J_182: [122 123 131 125 130]
J_723: [120 146 143 119 129]
J_605: [156 100 120  82 126]
J_916: [ 98 229 135 170 153]
step +1: [170] -> [171]
step +1: [122] -> [123]

J_549: [158  83 121  75 156 182 129  97 111 110 188 133  31 113  34 101 147 181
 171  90 136 158  82 126]
J_470: [145  90 121  75 156 182 129  97 111 110 188 133  31 113  34 101 147 181
 171  83 136 158  82 126]
J_404: [158  90 121  75 156 182 129  97 111 110 188 133  31 113  34 101 147 181
 171  90 136 158  82 126]
J_265: [117  90 121  75 156 182 129  97 111 110 188 113  31 113  34 101 147 181
 171  83 136 158  82 126]
step -1: [ 34 101 147] -> [ 33 100 146]
step +1: [34] -> [35]
step -1: [158  82] -> [157  81]

J_431: [ 52  80  73 105 166 130 101]
J_308: [ 94 105 121  81  83  84 150]
J_903: [129 132 126 126 130 124 129]
J_105: [126 126 126 133 130 130 133]
J_692: [118 148  85  48 136 108 117]
J_661: [134 160 148 129  78  97 111]
J_750: [180 189 150  80 167 123  98]
J_175: [129 124 127 124 134 117 129]
step -1: [126] -> [125]
step -1: [80 73] -> [79 72]
step +1: [81 83] -> [82 84]
step +1: [160 148] -> [161 149]
step +1: [189 150  80] -> [190 151  81]
step -1: [105] -> [104]

J_716: [133 130 209 144  40 118  95 106 108 129 135 117]
J_198: [133 130 209 144  40 118  95 106 108 129 137 128]
J_373: [147 126 167 110 159 139 123 137 127 140 116 137]
J_822: [125  33  85 128  98  96 129 112 128  95 134 145]
J_559: [125  33  85 108 162  96 129 112 128  95 134 145]
J_202: [124 136 156 160 171 118  91 100 146 150 140 148]
J_227: [114 130 101 128  48  93 118 114 138 128 137 152]
J_274: [137 169  92 149 151 165 128 130 132  90 131 106]
J_76: [125  33  85 128 162  96 129 112 128  95 134 145]
step +1: [85] -> [86]
step -1: [ 85 108 162  96] -> [ 84 107 161  95]
step +1: [112] -> [113]
step -1: [93] -> [92]
step -1: [114 138] -> [113 137]

J_970: [176 121 139 112 154 104 135 123 172 121 119 120  67  75  85 166  85 105
 100 117  87 150 122 160 130 114 127 164 109 135 148 140 110 112 165 129]
J_152: [139 116 152 100 127 122 123 133 136 136 148 122 120 111 121 150 124 116
 121 117 125 151 138 136 143 127 142 175 113 154 137 133 134 143 144 153]
J_286: [123 131 150 133 129 146 124 124 139 124 129 138 134 159 130 116 138 116
 124 118 136 125 143 112 105 143 109 102 123 131 124 123 106 130 159 155]
J_572: [172 129 102 112 164  85 132 132 159 120  99 113  58  30  77 165  75 110
  86 135  70 139  98 176 138  87 134 154 115 108 153 139 100  80 131  93]
J_369: [110 136 122 152 121 144 131 123 116 124 120 135 153 166 146 106 146 140
 143 132 146 109 131 109 114 140 116  89 139 115 115 124 128 133 119 122]
J_671: [102 134 125 135 119 143 119 131 107 129 131 136 157 157 146 106 150 130
 132 131 146 116 133 112 117 134 123  96 135 122 119 120 121 129 122 135]
J_961: [105 120 142 111 107 137 118 138 104 142 156 129 163 147 150 122 152 133
 142 126 151 134 141 117 142 135 143 153 127 150 121 124 152 154 116 147]
J_135: [ 87 145  99 176 109 150 135 119  94 120 109 136 177 191 166  81 164 166
 163 147 164  90 125  95 114 141 112  56 158 100 102 119 148 133  83  96]
J_414: [203 115 151 120 157 102 148 114 200 118 115 116  44  71  71 182  71 109
 109 110  79 158 123 164 131 124 123 184 104 141 153 147 120 122 176 123]
J_999: [159 122 124 103 149  97 127 135 146 129 125 116  84  60  96 162  94 106
  99 126  90 149 117 162 142 103 142 170 114 131 150 135 116 110 137 122]
J_477: [ 54 140 118 117 106 156 100 149  59 143 152 145 207 176 179  83 181 124
 131 139 169 110 139  95 122 132 135  83 139 124 112 107 117 131 102 158]
step -1: [130] -> [129]
step -1: [110 112] -> [109 111]
step +1: [121] -> [122]

J_499: [213 107 202  72  94]
J_251: [119 161 114 148  96]
J_437: [214 138  56 156 197]
J_14: [ 77 176 163 106 140]
J_471: [ 62  32  96  61 181]
J_348: [126  85  92 151  72]
J_715: [110 106 183 217 111]
J_659: [106 173  68  88 164]
step -1: [32 96 61] -> [31 95 60]
step +1: [61] -> [62]
step -1: [ 56 156] -> [ 55 155]
step +1: [156] -> [157]
step -1: [163 106] -> [162 105]
step -1: [119 161 114 148] -> [118 160 113 147]
step -1: [110 106 183] -> [109 105 182]

J_219: [ 56  90 166  94 159  83 200  77  85  89 166  84  79 195 161 197  58 201]
J_868: [140 130 173 124 178 135  74 140 134 133 175 131 138  75 177  75 141  74]
J_936: [ 57 211  52 226  39 199 202 188 202 205  44 210 191 197  46 198  51 193]
J_170: [173 106  80 106  81 108 142 108 107 105  80 107 109 145  80 144 173 146]
step +1: [177] -> [178]
step +1: [173 106  80 106] -> [174 107  81 107]

